Here is a tiny trained network, its code and every weight. The questions are about switching its units off for an input and a class, where a switched-off unit gives its printed mean instead of its output.

import numpy as np


def w(rows, s, z=0):
    codes = np.array(rows[::2]) - 128.0
    scale = np.full(codes.shape[1], s)
    scale[-1] = z or s
    return codes * scale


def norm(h):
    return h / np.sqrt((h * h).mean(-1, keepdims=True) + 1e-5)


def f(y):
    return y / 2 * (1 + np.tanh(0.7978845608 * (y + 0.044715 * y**3)))


def log_softmax(a):
    a = a - a.max(-1, keepdims=True)
    return a - np.log(np.exp(a).sum(-1, keepdims=True))


def net(x, mask):
    res = np.array(x, float).reshape(1, 5) / 4 @ E
    u = 0
    for l in range(3):
        y = f(norm(res) @ A[l][:, :-1].T + A[l][:, -1])
        res = res + np.where(mask[u : u + 12], y, B[l][:, -1]) @ B[l][:, :-1]
        u += 12
    return log_softmax(norm(res)[-1] @ U[:, :-1].T + U[:, -1])


A, B = {}, {}
E = w([
[209,2,124],'x0',
[65,65,193],'x1',
[214,166,183],'x2',
[128,128,129],'x3',
[130,127,128],'x4',
],0.0093)
A[0] = w([
[61,164,226,40],'0.n0',
[142,241,100,43],'0.n1',
[25,134,148,27],'0.n2',
[158,235,201,38],'0.n3',
[132,81,163,99],'0.n4',
[194,178,234,221],'0.n5',
[130,68,77,121],'0.n6',
[34,227,87,119],'0.n7',
[69,103,173,184],'0.n8',
[64,84,251,254],'0.n9',
[106,63,196,112],'0.n10',
[8,124,60,64],'0.n11',
],0.013,0.0067)
B[0] = w([
[108,203,13,154],'0.n0',
[161,179,172,167],'0.n1',
[10,181,96,147],'0.n2',
[130,213,49,170],'0.n3',
[121,105,153,145],'0.n4',
[187,166,115,232],'0.n5',
[129,102,70,161],'0.n6',
[133,117,212,202],'0.n7',
[55,134,108,183],'0.n8',
[59,137,128,254],'0.n9',
[118,118,159,174],'0.n10',
[117,165,169,176],'0.n11',
],0.013,0.0094)
A[1] = w([
[107,140,154,82],'1.n0',
[62,170,146,143],'1.n1',
[100,147,196,72],'1.n2',
[88,62,80,40],'1.n3',
[79,149,72,89],'1.n4',
[156,140,80,104],'1.n5',
[85,120,70,157],'1.n6',
[162,99,139,59],'1.n7',
[85,159,143,96],'1.n8',
[165,55,129,55],'1.n9',
[96,90,129,31],'1.n10',
[66,92,253,253],'1.n11',
],0.016,0.0059)
B[1] = w([
[142,129,130,131],'1.n0',
[184,110,83,193],'1.n1',
[170,117,146,150],'1.n2',
[104,29,73,153],'1.n3',
[226,160,68,152],'1.n4',
[101,59,135,143],'1.n5',
[169,113,45,165],'1.n6',
[205,160,123,125],'1.n7',
[178,131,114,154],'1.n8',
[158,254,120,144],'1.n9',
[122,85,142,131],'1.n10',
[118,95,227,247],'1.n11',
],0.0089,0.011)
A[2] = w([
[128,148,250,97],'2.n0',
[170,187,203,123],'2.n1',
[118,121,114,115],'2.n2',
[176,9,116,68],'2.n3',
[2,162,121,2],'2.n4',
[145,138,115,107],'2.n5',
[146,116,136,102],'2.n6',
[148,109,65,175],'2.n7',
[179,126,147,103],'2.n8',
[62,206,31,60],'2.n9',
[109,165,100,97],'2.n10',
[221,176,215,158],'2.n11',
],0.0099,0.0082)
B[2] = w([
[90,160,255,178],'2.n0',
[82,60,174,196],'2.n1',
[137,164,114,120],'2.n2',
[84,190,111,150],'2.n3',
[134,249,158,135],'2.n4',
[114,115,123,121],'2.n5',
[122,137,130,116],'2.n6',
[76,95,42,178],'2.n7',
[143,88,125,133],'2.n8',
[154,192,40,149],'2.n9',
[114,177,119,123],'2.n10',
[122,26,192,254],'2.n11',
],0.0071,0.0063)
U = w([
[122,98,228,255],'0',
[24,186,145,71],'1',
[148,52,1,64],'2',
[56,11,112,100],'3',
[199,215,173,60],'4',
[117,206,41,99],'5',
[241,67,115,92],'6',
],0.028,0.0065)

Each question gives the input, the list of numbers given to net, and the class t.
The units are the neurons (one row each of A and B). Each row of codes is followed by its name. A weight is (code - 128) times the scale printed after its matrix; where a second scale follows, it is the last column's (A, B and U).
mask holds one flag per neuron, layer by layer. A switched-off neuron (its flag False) gives its mean, the last column of its row in B, instead of its output. The means were averaged over made-up inputs and are rounded, as every weight is.
A unit's drop is (log p(t) with every unit on - log p(t) with that unit switched off) / (log p(t) with every unit on - log p(t) with every unit switched off).
most important unit: the unit with the biggest drop
k most important neurons: the k neurons with the biggest drops, biggest first
k most important neurons of layer l: the k neurons of layer l with the biggest drops, biggest first
drop of u: that unit's drop, to one decimal
input [4,0,6,-3,7], class 6: most important unit -> 0.n5
input [5,0,1,1,0], class 6: 4 most important neurons -> (0.n8; 0.n7; 0.n6; 0.n0)
input [-6,-1,3,2,7], class 4: 2 most important neurons of layer 0 -> (0.n3; 0.n7)
input [-6,2,4,-5,-6], class 5: 3 most important neurons -> (0.n0; 0.n3; 1.n11)
input [-7,-2,4,-4,6], class 4: 2 most important neurons -> (0.n3; 0.n7)
input [1,-1,-6,8,7], class 2: 2 most important neurons -> (0.n6; 1.n4)
input [-6,1,5,2,2], class 5: 2 most important neurons -> (0.n3; 0.n0)
input [-6,-1,3,-5,-7], class 4: 3 most important neurons -> (0.n3; 0.n7; 0.n1)
input [-8,-4,1,5,-6], class 4: 2 most important neurons -> (0.n3; 1.n11)
input [-7,2,1,-7,4], class 5: 2 most important neurons -> (0.n0; 0.n3)
input [-1,1,7,0,7], class 5: 2 most important neurons -> (0.n3; 1.n11)
input [-1,7,0,1,-6], class 1: 3 most important neurons of layer 0 -> (0.n9; 0.n3; 0.n10)
input [1,-1,-6,8,-2], class 2: 2 most important neurons -> (0.n6; 1.n4)
input [0,-1,-6,-4,-7], class 0: most important unit -> 0.n11
input [-8,5,1,-5,8], class 5: 2 most important neurons of layer 1 -> (1.n1; 1.n4)
input [1,0,-2,-3,1], class 2: 2 most important neurons of layer 0 -> (0.n7; 0.n6)
input [2,-8,2,0,1], class 6: 2 most important neurons -> (1.n11; 0.n9)
input [4,-1,-8,-7,-2], class 2: 2 most important neurons of layer 0 -> (0.n7; 0.n6)
input [-1,7,1,-4,3], class 5: 2 most important neurons of layer 0 -> (0.n0; 0.n7)
input [-8,-2,-8,0,6], class 0: most important neuron -> (0.n7)
input [-4,2,7,-8,-3], class 5: 2 most important neurons of layer 0 -> (0.n3; 0.n0)
input [1,6,-1,-5,-5], class 3: 2 most important neurons of layer 2 -> (2.n0; 2.n3)
input [0,4,-4,-2,6], class 1: 2 most important neurons of layer 2 -> (2.n4; 2.n11)
input [-1,8,5,6,3], class 5: drop of 0.n0 -> 0.9
input [5,-6,-2,6,0], class 2: drop of 0.n2 -> 0.0
input [8,0,-7,-6,4], class 2: drop of 1.n9 -> 0.1
input [-5,0,-3,-8,-5], class 0: drop of 0.n7 -> 1.3
input [-3,5,1,4,-3], class 5: most important neuron of layer 0 -> (0.n0)
